Below is a small trained network, with its code and all its weights. Each question gives an input and a class and asks what happens when units are switched off, that is, made to give their printed mean instead of their output.

import numpy as np


def w(rows, s, z=0):
    codes = np.array(rows[::2]) - 128.0
    scale = np.full(codes.shape[1], s)
    scale[-1] = z or s
    return codes * scale


def f(y):
    return y / 2 * (1 + np.tanh(0.7978845608 * (y + 0.044715 * y**3)))


def log_softmax(a):
    a = a - a.max(-1, keepdims=True)
    return a - np.log(np.exp(a).sum(-1, keepdims=True))


def net(x, mask):
    res = np.array(x, float).reshape(1, 5) / 4 @ E
    y = f(res @ A[0][:, :-1].T + A[0][:, -1])
    res = res + np.where(mask, y, B[0][:, -1]) @ B[0][:, :-1]
    return log_softmax(res[-1] @ U[:, :-1].T + U[:, -1])


A, B = {}, {}
E = w([
[89,195,236,152,73,112,139],'x0',
[162,10,174,96,148,125,105],'x1',
[148,63,159,247,125,170,67],'x2',
[170,132,166,149,94,191,200],'x3',
[64,76,78,153,50,139,150],'x4',
],0.012)
A[0] = w([
[157,144,83,116,193,181,176,209],'n1',
[163,142,108,115,186,152,156,169],'n2',
[199,115,95,46,152,157,156,142],'n3',
[166,113,71,133,132,154,103,159],'n4',
[43,177,154,146,12,122,222,255],'n5',
[134,225,153,138,159,109,103,234],'n6',
[225,71,110,225,40,215,139,202],'n7',
[103,73,191,146,163,157,78,193],'n8',
[127,107,88,90,141,37,34,172],'n9',
],0.011,0.0041)
B[0] = w([
[166,147,140,81,122,90,158,179],'n1',
[182,130,170,84,129,47,149,163],'n2',
[123,124,142,66,111,69,120,186],'n3',
[190,69,70,105,131,96,147,171],'n4',
[70,176,124,139,71,167,138,253],'n5',
[133,167,141,163,246,174,140,209],'n6',
[158,121,130,176,82,133,117,245],'n7',
[162,76,155,125,105,154,61,198],'n8',
[68,93,112,136,190,133,129,210],'n9',
],0.012,0.016)
U = w([
[187,61,26,131,99,109,241,28],'0',
[156,148,180,113,254,136,126,158],'1',
[145,109,158,47,137,46,187,29],'2',
[152,83,207,135,124,161,25,145],'3',
[104,255,92,120,157,152,193,214],'4',
[47,14,59,113,190,96,105,253],'5',
[66,107,179,90,69,154,217,110],'6',
[119,155,113,190,132,149,112,14],'7',
],0.0098,0.0019)

Each question gives the input, the list of numbers given to net, and the class t.
The units are the neurons (one row each of A and B). Each row of codes is followed by its name. A weight is (code - 128) times the scale printed after its matrix; where a second scale follows, it is the last column's (A, B and U).
mask holds one flag per neuron, in row order. A switched-off neuron (its flag False) gives its mean, the last column of its row in B, instead of its output. The means were averaged over made-up inputs and are rounded, as every weight is.
A unit's drop is (log p(t) with every unit on - log p(t) with that unit switched off) / (log p(t) with every unit on - log p(t) with every unit switched off).
The circuit of an input: a set's keep is (log p(t) with only the set's units on - log p(t) with every unit switched off) / (log p(t) with every unit on - log p(t) with every unit switched off). Starting from all 9 units, units are removed one at a time, each time the one whose removal leaves the highest keep (on an exact tie, the one counted first), for as long as the keep stays at least 0.8.
units of the circuit, in order: the units of the circuit, biggest drop first
top k neurons: the k neurons with the biggest drops, biggest first
drop of u: that unit's drop, to one decimal
input [-4,3,0,-1,-7], class 2: units of the circuit, in order => [n3, n2]
input [8,7,-8,-8,-3], class 1: units of the circuit, in order => [n6]
input [-4,-1,-5,6,5], class 6: top 3 neurons => [n5, n6, n3]
input [-4,1,-5,-3,-6], class 2: top 3 neurons => [n3, n2, n1]
input [0,-1,6,-6,-2], class 5: top 2 neurons => [n9, n7]
input [-8,-8,-2,-3,0], class 2: top 2 neurons => [n1, n2]
input [-7,6,8,0,8], class 3: top 3 neurons => [n8, n7, n1]
input [-7,8,-5,-4,-4], class 2: drop of n3 => 0.9
input [6,7,-4,-8,-1], class 5: drop of n9 => 0.5
input [-7,-5,-6,-7,-3], class 2: drop of n9 => -0.1
